Below are the code and all the weights of a small trained network. Each question names an input and a target symbol and asks about switching units off, where a switched-off unit gives its printed mean instead of its output.

import numpy as np


def w(rows, s, z=0):
    codes = np.array(rows[::2]) - 128.0
    scale = np.full(codes.shape[1], s)
    scale[-1] = z or s
    return codes * scale


def norm(h):
    return h / np.sqrt((h * h).mean(-1, keepdims=True) + 1e-5)


def f(y):
    return np.maximum(y, 0)


def softmax(a):
    e = np.exp(a - a.max(-1, keepdims=True))
    return e / e.sum(-1, keepdims=True)


def log_softmax(a):
    a = a - a.max(-1, keepdims=True)
    return a - np.log(np.exp(a).sum(-1, keepdims=True))


def net(x, mask):
    ids = ['βγδζλμξπτψω'.index(c) for c in x.split()]
    T = len(ids)
    res = E[ids] + P[:T]
    u = 0
    for l in range(2):
        r = norm(res)
        for j in range(2):
            rows = slice(2 * j, 2 * j + 2)
            q, k, v = (r @ M[l][rows].T for M in (Q, K, V))
            z = softmax(np.where(np.tri(T) > 0, q @ k.T / 2**0.5, -1e9)) @ v
            o = O[l][rows]
            res = res + np.where(mask[u + j], z, o[:, -1]) @ o[:, :-1]
        u += 2
        y = f(norm(res) @ A[l][:, :-1].T + A[l][:, -1])
        res = res + np.where(mask[u : u + 16], y, B[l][:, -1]) @ B[l][:, :-1]
        u += 16
    return log_softmax(norm(res)[-1] @ U[:, :-1].T + U[:, -1])


Q, K, V, O, A, B = {}, {}, {}, {}, {}, {}
E = w([
[55,10,148,126,148,108],'β',
[66,164,99,137,109,75],'γ',
[160,161,129,113,167,100],'δ',
[193,182,97,75,221,148],'ζ',
[64,187,39,103,129,89],'λ',
[148,100,186,120,178,108],'μ',
[102,108,134,150,221,152],'ξ',
[147,198,73,77,167,105],'π',
[182,77,174,94,241,165],'τ',
[108,190,116,137,186,116],'ψ',
[78,82,176,148,125,83],'ω',
],0.014)
P = w([
[128,148,142,128,147,132],'0',
[145,137,137,181,120,101],'1',
[123,73,128,52,177,63],'2',
[149,141,134,161,104,150],'3',
[27,136,128,151,183,131],'4',
[139,153,148,141,103,148],'5',
[40,135,156,88,202,76],'6',
[156,126,121,183,126,109],'7',
[139,62,125,77,186,43],'8',
[137,157,148,130,100,164],'9',
[5,163,164,107,178,127],'10',
[149,146,138,146,117,139],'11',
[124,73,131,76,189,35],'12',
],0.03)
Q[0] = w([
[32,205,173,252,171,159],'0.h0',
[110,103,98,56,166,38],'0.h0',
[102,109,116,121,112,141],'0.h1',
[133,170,163,162,125,95],'0.h1',
],0.021)
K[0] = w([
[174,71,51,187,169,50],'0.h0',
[149,137,132,138,46,250],'0.h0',
[124,117,98,129,190,93],'0.h1',
[181,92,91,157,114,108],'0.h1',
],0.017)
V[0] = w([
[205,75,221,118,178,102],'0.h0',
[218,79,1,138,187,195],'0.h0',
[77,178,171,85,134,159],'0.h1',
[102,112,132,65,154,136],'0.h1',
],0.0093)
O[0] = w([
[142,159,169,144,181,1,252],'0.h0',
[193,33,38,212,164,95,100],'0.h0',
[104,200,167,127,158,48,133],'0.h1',
[107,102,114,92,164,21,83],'0.h1',
],0.0092,0.0042)
A[0] = w([
[113,56,177,115,146,131,228],'0.n0',
[117,161,156,196,87,123,51],'0.n1',
[100,79,151,157,56,89,9],'0.n2',
[72,112,129,36,121,182,1],'0.n3',
[117,97,130,178,41,79,101],'0.n4',
[140,135,135,211,87,141,50],'0.n5',
[131,99,105,78,161,129,113],'0.n6',
[212,137,92,128,62,108,104],'0.n7',
[99,118,113,116,77,83,202],'0.n8',
[178,212,77,147,110,123,142],'0.n9',
[121,176,40,99,121,101,163],'0.n10',
[203,128,199,138,131,176,63],'0.n11',
[76,102,124,132,118,90,62],'0.n12',
[91,79,82,71,114,116,146],'0.n13',
[174,108,172,149,1,98,168],'0.n14',
[145,115,135,152,140,99,147],'0.n15',
],0.018,0.0069)
B[0] = w([
[88,174,105,152,117,190,255],'0.n0',
[8,115,56,137,102,119,184],'0.n1',
[179,116,149,128,91,205,144],'0.n2',
[20,230,177,201,56,74,165],'0.n3',
[66,54,159,105,112,127,163],'0.n4',
[34,183,142,128,151,64,189],'0.n5',
[120,114,80,123,111,142,190],'0.n6',
[114,173,208,153,69,142,175],'0.n7',
[161,125,132,129,171,167,194],'0.n8',
[169,160,58,76,47,132,240],'0.n9',
[101,79,177,151,135,196,213],'0.n10',
[209,139,171,163,207,141,200],'0.n11',
[198,111,138,63,152,131,180],'0.n12',
[143,207,111,175,132,133,198],'0.n13',
[106,64,223,90,115,44,187],'0.n14',
[163,119,151,117,137,188,203],'0.n15',
],0.013,0.0085)
Q[1] = w([
[81,144,141,88,64,117],'1.h0',
[67,126,45,248,117,137],'1.h0',
[111,105,94,212,94,128],'1.h1',
[185,120,62,37,127,133],'1.h1',
],0.016)
K[1] = w([
[66,64,80,55,105,104],'1.h0',
[149,110,40,208,61,51],'1.h0',
[81,123,9,170,147,103],'1.h1',
[196,182,134,23,160,164],'1.h1',
],0.013)
V[1] = w([
[72,181,89,255,182,193],'1.h0',
[140,98,156,77,173,206],'1.h0',
[145,98,84,34,143,176],'1.h1',
[76,68,94,161,210,200],'1.h1',
],0.0079)
O[1] = w([
[137,188,49,182,142,65,253],'1.h0',
[2,121,172,226,116,91,142],'1.h0',
[11,20,81,104,100,126,11],'1.h1',
[87,111,90,143,82,54,80],'1.h1',
],0.0072,0.0031)
A[1] = w([
[135,70,207,161,158,80,111],'1.n0',
[131,161,139,114,125,75,181],'1.n1',
[85,102,175,140,153,90,94],'1.n2',
[151,3,147,202,160,157,152],'1.n3',
[160,168,60,95,35,125,79],'1.n4',
[83,136,101,122,148,144,140],'1.n5',
[99,84,110,74,71,88,110],'1.n6',
[180,132,158,96,77,29,10],'1.n7',
[123,142,60,139,148,130,57],'1.n8',
[146,83,93,148,38,133,159],'1.n9',
[104,114,68,173,90,229,81],'1.n10',
[82,148,138,136,121,118,124],'1.n11',
[168,95,97,181,181,120,131],'1.n12',
[187,123,168,196,102,96,89],'1.n13',
[132,100,109,218,131,87,81],'1.n14',
[103,115,119,74,58,52,4],'1.n15',
],0.023,0.014)
B[1] = w([
[53,181,106,142,178,200,197],'1.n0',
[136,110,111,166,128,125,250],'1.n1',
[123,112,99,96,124,103,193],'1.n2',
[68,121,132,56,134,196,182],'1.n3',
[29,156,137,147,187,184,207],'1.n4',
[189,124,141,127,90,135,223],'1.n5',
[232,89,107,188,140,105,158],'1.n6',
[140,118,212,122,78,3,140],'1.n7',
[150,166,144,150,150,184,157],'1.n8',
[179,173,181,91,117,175,175],'1.n9',
[52,93,81,129,239,151,178],'1.n10',
[171,81,108,104,99,102,208],'1.n11',
[95,82,169,141,58,85,195],'1.n12',
[201,175,84,113,151,109,167],'1.n13',
[197,103,181,128,116,100,145],'1.n14',
[145,120,90,101,157,62,142],'1.n15',
],0.02,0.011)
U = w([
[133,90,191,91,83,173,206],'β',
[159,118,64,63,135,93,232],'γ',
[110,199,190,65,130,49,98],'δ',
[208,174,66,106,82,187,135],'ζ',
[168,54,78,174,197,172,145],'λ',
[107,180,116,95,248,51,3],'μ',
[142,93,161,231,100,142,177],'ξ',
[104,198,173,126,46,152,144],'π',
[191,114,246,95,201,140,40],'τ',
[72,157,25,208,95,110,130],'ψ',
[58,95,172,166,169,66,111],'ω',
],0.017,0.007)

Each question gives the input, a string of symbols that net reads in full, and the target symbol t.
The units are the heads (2 rows each of Q, K, V and O) and the neurons (one row each of A and B). Each row of codes is followed by its name. A weight is (code - 128) times the scale printed after its matrix; where a second scale follows, it is the last column's (O, A, B and U).
mask holds one flag per unit, layer by layer, with each layer's heads first. A switched-off unit (its flag False) gives its mean, the last column of its rows in O or B, instead of its output. The means were averaged over made-up inputs and are rounded, as every weight is.
A unit's drop is (log p(t) with every unit on - log p(t) with that unit switched off) / (log p(t) with every unit on - log p(t) with every unit switched off).
The circuit of an input: a set's keep is (log p(t) with only the set's units on - log p(t) with every unit switched off) / (log p(t) with every unit on - log p(t) with every unit switched off). Starting from the 12 units with the biggest drops (on a tie, the unit counted first), units are removed one at a time, each time the one whose removal leaves the highest keep (on an exact tie, the one counted first), for as long as the keep stays at least 0.8.
units of the circuit, in order: the units of the circuit, biggest drop first
k most important neurons: the k neurons with the biggest drops, biggest first
k most important neurons of layer l: the k neurons of layer l with the biggest drops, biggest first
heads that matter: for each layer, one digit per head in row order, 1 if its drop is at least 0.15 and else 0, layers parted by /
input δ ω π ψ μ ξ μ π λ, target ξ: 2 most important neurons of layer 0 => [0.n13 0.n11]
input τ μ λ π π μ π λ ξ λ π ψ, target ψ: units of the circuit, in order => [1.n4 0.n9]
input ω ξ τ ψ ζ ζ ψ, target ζ: units of the circuit, in order => [0.h0 0.n14 1.n5 1.n4]
input β τ λ ζ λ ψ ω π π, target ζ: heads that matter => 11 / 00
input π τ ψ τ δ λ π ω τ γ δ, target δ: heads that matter => 10 / 00
input γ δ δ γ β π γ, target π: units of the circuit, in order => [0.h0 0.n3]
input π ω ζ, target λ: heads that matter => 10 / 00
input ζ ξ λ λ ψ π π μ π λ ζ π ψ, target ψ: units of the circuit, in order => [0.h0 0.n3 0.n6]
input δ π γ γ ω λ δ δ μ γ ζ ψ β, target π: units of the circuit, in order => [0.h0 0.n3]
input γ τ ζ ω ζ, target ω: 2 most important neurons of layer 0 => [0.n9 0.n13]
input π γ λ β τ β μ, target γ: heads that matter => 00 / 00
input γ λ ξ μ τ μ π γ β δ, target δ: heads that matter => 00 / 00
input λ β γ δ λ λ λ λ β τ λ ψ ξ, target ω: units of the circuit, in order => [1.n12 0.h0]
input π β β β, target β: units of the circuit, in order => [0.n14 1.n3]
input μ δ π λ δ, target τ: 2 most important neurons => [0.n14 0.n9]
input π λ π γ π π δ, target π: heads that matter => 10 / 00
input ζ β γ, target β: 2 most important neurons of layer 1 => [1.n3 1.n12]
input δ π λ μ ζ, target λ: 2 most important neurons => [0.n11 1.n10]
input π π π, target λ: heads that matter => 10 / 00
input β μ γ π τ β β τ β γ λ, target ω: heads that matter => 10 / 00
input λ ξ ζ π ζ λ γ ζ π ξ ω, target β: most important neuron => [0.n9]
input ω δ β λ, target λ: 4 most important neurons => [1.n10 1.n6 0.n9 0.n1]
input β π π, target γ: 2 most important neurons => [0.n9 0.n11]
input δ β β μ λ μ ξ π, target π: heads that matter => 01 / 00
